Below is a small trained network, with its code and all its weights. Each question gives an input and a target symbol and asks what happens when units are switched off, that is, made to give their printed mean instead of their output.

import numpy as np


def w(rows, s, z=0):
    codes = np.array(rows[::2]) - 128.0
    scale = np.full(codes.shape[1], s)
    scale[-1] = z or s
    return codes * scale


def norm(h):
    return h / np.sqrt((h * h).mean(-1, keepdims=True) + 1e-5)


def f(y):
    return np.maximum(y, 0)


def softmax(a):
    e = np.exp(a - a.max(-1, keepdims=True))
    return e / e.sum(-1, keepdims=True)


def log_softmax(a):
    a = a - a.max(-1, keepdims=True)
    return a - np.log(np.exp(a).sum(-1, keepdims=True))


def net(x, mask):
    ids = ['αδεζθλμξπστφω'.index(c) for c in x.split()]
    T = len(ids)
    res = E[ids] + P[:T]
    u = 0
    for l in range(2):
        r = norm(res)
        for j in range(2):
            rows = slice(4 * j, 4 * j + 4)
            q, k, v = (r @ M[l][rows].T for M in (Q, K, V))
            z = softmax(np.where(np.tri(T) > 0, q @ k.T / 4**0.5, -1e9)) @ v
            o = O[l][rows]
            res = res + np.where(mask[u + j], z, o[:, -1]) @ o[:, :-1]
        u += 2
        y = f(norm(res) @ A[l][:, :-1].T + A[l][:, -1])
        res = res + np.where(mask[u : u + 8], y, B[l][:, -1]) @ B[l][:, :-1]
        u += 8
    return log_softmax(norm(res)[-1] @ U[:, :-1].T + U[:, -1])


Q, K, V, O, A, B = {}, {}, {}, {}, {}, {}
E = w([
[149,190,103,104,85,198,124],'α',
[59,165,69,161,121,140,75],'δ',
[161,157,16,113,121,140,179],'ε',
[196,141,164,74,96,181,94],'ζ',
[126,86,125,101,62,69,124],'θ',
[140,77,146,76,251,213,144],'λ',
[121,61,168,102,173,167,104],'μ',
[114,141,132,102,161,120,17],'ξ',
[161,73,129,96,83,198,79],'π',
[91,129,153,140,187,123,174],'σ',
[82,178,99,143,169,50,128],'τ',
[142,141,145,121,136,185,154],'φ',
[110,142,191,63,184,114,81],'ω',
],0.02)
P = w([
[137,184,249,134,94,132,97],'0',
[169,114,100,141,164,93,150],'1',
[128,196,146,123,107,166,88],'2',
[159,111,97,135,168,102,158],'3',
[101,107,169,135,127,189,100],'4',
[160,112,94,135,176,113,157],'5',
[90,121,138,130,118,194,104],'6',
[151,112,90,126,178,117,165],'7',
[88,144,99,143,104,203,108],'8',
[148,112,87,122,179,122,167],'9',
],0.017)
Q[0] = w([
[151,135,88,78,202,124,155],'L0H1',
[32,163,218,176,125,72,108],'L0H1',
[188,86,116,153,80,52,107],'L0H1',
[178,175,149,172,109,228,117],'L0H1',
[132,174,80,183,99,60,152],'L0H2',
[254,77,126,99,80,129,182],'L0H2',
[82,111,105,209,101,147,242],'L0H2',
[156,112,93,144,40,122,69],'L0H2',
],0.0098)
K[0] = w([
[91,165,102,70,194,139,137],'L0H1',
[108,179,153,164,151,72,128],'L0H1',
[207,87,109,139,78,28,95],'L0H1',
[123,162,166,159,116,219,147],'L0H1',
[114,220,99,106,82,52,171],'L0H2',
[179,73,164,16,72,128,159],'L0H2',
[86,129,125,200,93,170,209],'L0H2',
[130,154,125,136,2,179,45],'L0H2',
],0.0091)
V[0] = w([
[167,179,119,192,200,214,165],'L0H1',
[188,155,100,254,165,124,174],'L0H1',
[158,174,171,196,121,103,102],'L0H1',
[214,100,71,156,116,99,158],'L0H1',
[229,107,138,122,142,72,201],'L0H2',
[160,89,131,121,136,123,64],'L0H2',
[137,159,130,140,149,78,89],'L0H2',
[157,114,156,160,127,86,93],'L0H2',
],0.0059)
O[0] = w([
[249,157,230,227,157,179,53,215],'L0H1',
[147,179,150,1,81,187,166,16],'L0H1',
[70,84,79,119,223,236,105,84],'L0H1',
[54,139,127,136,113,40,139,10],'L0H1',
[68,47,35,216,232,173,15,7],'L0H2',
[88,237,138,64,143,105,145,206],'L0H2',
[105,89,162,31,160,207,176,159],'L0H2',
[210,40,66,124,159,237,223,118],'L0H2',
],0.0046,0.0016)
A[0] = w([
[60,145,135,126,151,153,60,216],'L0N1',
[109,174,117,118,165,164,143,133],'L0N2',
[93,132,250,165,43,122,48,143],'L0N3',
[111,194,106,147,70,175,106,151],'L0N4',
[99,88,109,113,81,29,188,2],'L0N5',
[67,133,160,147,128,201,73,73],'L0N6',
[117,176,223,185,83,18,93,173],'L0N7',
[147,128,231,80,107,103,99,148],'L0N8',
],0.011,0.0065)
B[0] = w([
[139,80,84,169,100,84,90,254],'L0N1',
[133,87,106,162,133,157,149,202],'L0N2',
[115,195,48,157,168,232,33,241],'L0N3',
[80,81,114,141,167,156,103,223],'L0N4',
[110,111,141,159,121,68,198,182],'L0N5',
[152,121,67,184,134,169,75,200],'L0N6',
[171,187,153,85,182,245,118,179],'L0N7',
[62,187,87,127,169,160,107,204],'L0N8',
],0.012,0.0077)
Q[1] = w([
[150,131,90,200,228,28,136],'L1H1',
[35,132,153,220,120,141,252],'L1H1',
[108,112,94,169,184,130,126],'L1H1',
[189,77,79,162,130,184,168],'L1H1',
[180,171,137,157,139,223,82],'L1H2',
[35,67,166,2,193,123,39],'L1H2',
[82,149,167,92,34,243,72],'L1H2',
[29,159,83,130,6,87,129],'L1H2',
],0.0087)
K[1] = w([
[89,178,86,181,254,139,106],'L1H1',
[179,154,113,128,168,54,195],'L1H1',
[139,126,82,205,144,145,130],'L1H1',
[195,173,83,111,133,164,95],'L1H1',
[102,175,129,157,160,176,96],'L1H2',
[50,70,157,43,161,126,77],'L1H2',
[103,134,185,130,58,177,90],'L1H2',
[127,182,57,85,38,35,115],'L1H2',
],0.011)
V[1] = w([
[124,207,107,110,144,84,140],'L1H1',
[117,96,159,107,135,164,67],'L1H1',
[113,188,150,146,75,124,71],'L1H1',
[203,139,130,122,62,3,145],'L1H1',
[152,99,139,83,156,192,123],'L1H2',
[9,101,43,134,94,73,142],'L1H2',
[161,107,24,219,153,112,147],'L1H2',
[59,92,152,177,125,125,130],'L1H2',
],0.0075)
O[1] = w([
[119,124,131,158,154,176,83,118],'L1H1',
[102,143,106,86,117,149,175,158],'L1H1',
[141,172,156,76,112,190,195,133],'L1H1',
[167,57,88,212,149,120,97,3],'L1H1',
[41,122,158,149,80,3,93,150],'L1H2',
[111,193,143,164,133,116,40,139],'L1H2',
[178,140,157,169,63,34,171,199],'L1H2',
[90,139,175,125,127,127,114,132],'L1H2',
],0.0058,0.013)
A[1] = w([
[58,142,149,188,47,139,32,2],'L1N1',
[172,120,103,130,60,132,144,4],'L1N2',
[156,177,175,205,168,96,122,25],'L1N3',
[93,128,75,123,68,156,167,104],'L1N4',
[78,132,71,153,77,103,62,8],'L1N5',
[96,98,248,127,128,199,65,106],'L1N6',
[118,68,233,157,132,93,177,88],'L1N7',
[95,71,157,160,114,62,104,85],'L1N8',
],0.011,0.0028)
B[1] = w([
[192,43,58,161,155,137,134,254],'L1N1',
[118,21,75,87,90,159,108,142],'L1N2',
[189,168,155,132,174,204,127,150],'L1N3',
[80,167,110,148,173,162,54,201],'L1N4',
[242,65,222,165,120,99,154,242],'L1N5',
[130,170,17,198,106,197,2,183],'L1N6',
[85,122,163,151,68,119,84,182],'L1N7',
[116,197,156,81,109,210,88,185],'L1N8',
],0.0099,0.0065)
U = w([
[66,194,79,145,139,232,99,146],'α',
[134,37,83,224,120,122,87,104],'δ',
[183,182,23,111,79,114,209,66],'ε',
[185,212,156,37,96,159,158,156],'ζ',
[34,165,114,188,69,53,149,194],'θ',
[107,70,189,86,204,151,159,146],'λ',
[64,117,233,92,69,147,48,84],'μ',
[195,136,143,71,137,51,51,60],'ξ',
[139,65,99,31,32,151,115,68],'π',
[93,193,253,215,139,162,146,60],'σ',
[170,239,125,200,207,67,165,1],'τ',
[179,133,175,140,39,191,213,165],'φ',
[46,158,117,84,229,61,91,15],'ω',
],0.012,0.0049)

Each question gives the input, a string of symbols that net reads in full, and the target symbol t.
The units are the heads (4 rows each of Q, K, V and O) and the neurons (one row each of A and B). Each row of codes is followed by its name. A weight is (code - 128) times the scale printed after its matrix; where a second scale follows, it is the last column's (O, A, B and U).
mask holds one flag per unit, layer by layer, with each layer's heads first. A switched-off unit (its flag False) gives its mean, the last column of its rows in O or B, instead of its output. The means were averaged over made-up inputs and are rounded, as every weight is.
A unit's drop is (log p(t) with every unit on - log p(t) with that unit switched off) / (log p(t) with every unit on - log p(t) with every unit switched off).
The circuit of an input: a set's keep is (log p(t) with only the set's units on - log p(t) with every unit switched off) / (log p(t) with every unit on - log p(t) with every unit switched off). Starting from the 12 units with the biggest drops (on a tie, the unit counted first), units are removed one at a time, each time the one whose removal leaves the highest keep (on an exact tie, the one counted first), for as long as the keep stays at least 0.8.
circuit, biggest first: the units of the circuit, biggest drop first
most important unit: the unit with the biggest drop
top k neurons: the k neurons with the biggest drops, biggest first
k most important neurons of layer l: the k neurons of layer l with the biggest drops, biggest first
heads that matter: for each layer, one digit per head in row order, 1 if its drop is at least 0.15 and else 0, layers parted by /
input λ σ λ θ, target θ: circuit, biggest first => [L0N5; L0H1]
input τ τ σ θ σ α θ ξ ξ, target δ: circuit, biggest first => [L0N1]
input τ ω ε ω θ δ ω, target δ: circuit, biggest first => [L0N1; L1N1]
input σ θ ξ λ τ θ ε δ ε, target δ: heads that matter => 01 / 11
input μ τ δ ζ, target ζ: top 2 neurons => [L0N3; L0N1]
input δ μ θ α ε θ ε, target δ: heads that matter => 11 / 11
input ζ π θ μ θ σ π φ π, target δ: heads that matter => 00 / 00
input α α π τ ξ ω σ δ λ π, target π: top 3 neurons => [L0N3; L1N2; L0N4]
input δ λ ε θ δ μ λ, target δ: circuit, biggest first => [L0N1; L0N7; L0N3]
input ω σ λ τ σ, target δ: heads that matter => 01 / 00
input μ λ θ α λ, target δ: circuit, biggest first => [L0H2; L0N1; L0N3]
input δ δ ζ λ ε θ δ, target δ: circuit, biggest first => [L0N1; L1N5]
input δ σ σ δ ε δ σ, target δ: heads that matter => 00 / 00
input δ σ μ δ θ θ μ π μ, target δ: heads that matter => 00 / 00
input θ λ μ μ θ σ θ σ θ, target δ: top neuron => [L1N1]
input λ α τ θ μ σ μ π δ φ, target φ: top 2 neurons => [L0N3; L0N8]
input τ σ ξ τ α θ θ ω θ, target δ: heads that matter => 10 / 10
input τ μ τ, target δ: heads that matter => 10 / 00
input ε π δ δ θ σ, target σ: 2 most important neurons of layer 1 => [L1N7; L1N3]
input τ ξ θ δ θ ω μ ξ τ ξ, target ξ: most important unit => L0N3
input μ μ δ α θ ζ α, target δ: top 2 neurons => [L1N1; L0N7]
input π θ ζ ζ δ θ, target θ: top 2 neurons => [L0N5; L0N3]
input θ σ μ ξ φ σ δ ζ, target ζ: 2 most important neurons of layer 0 => [L0N4; L0N3]
input τ θ ξ μ τ θ μ ξ ξ, target δ: top 2 neurons => [L0N1; L1N5]
input ω θ π π δ δ θ τ ξ π, target π: 2 most important neurons of layer 0 => [L0N3; L0N8]
input θ τ μ μ, target μ: 2 most important neurons of layer 0 => [L0N3; L0N4]
input θ τ τ μ ω μ μ τ ε μ, target μ: top 2 neurons => [L0N3; L1N7]
input ζ ε τ ξ σ θ τ θ μ ξ, target ξ: 2 most important neurons of layer 0 => [L0N1; L0N3]
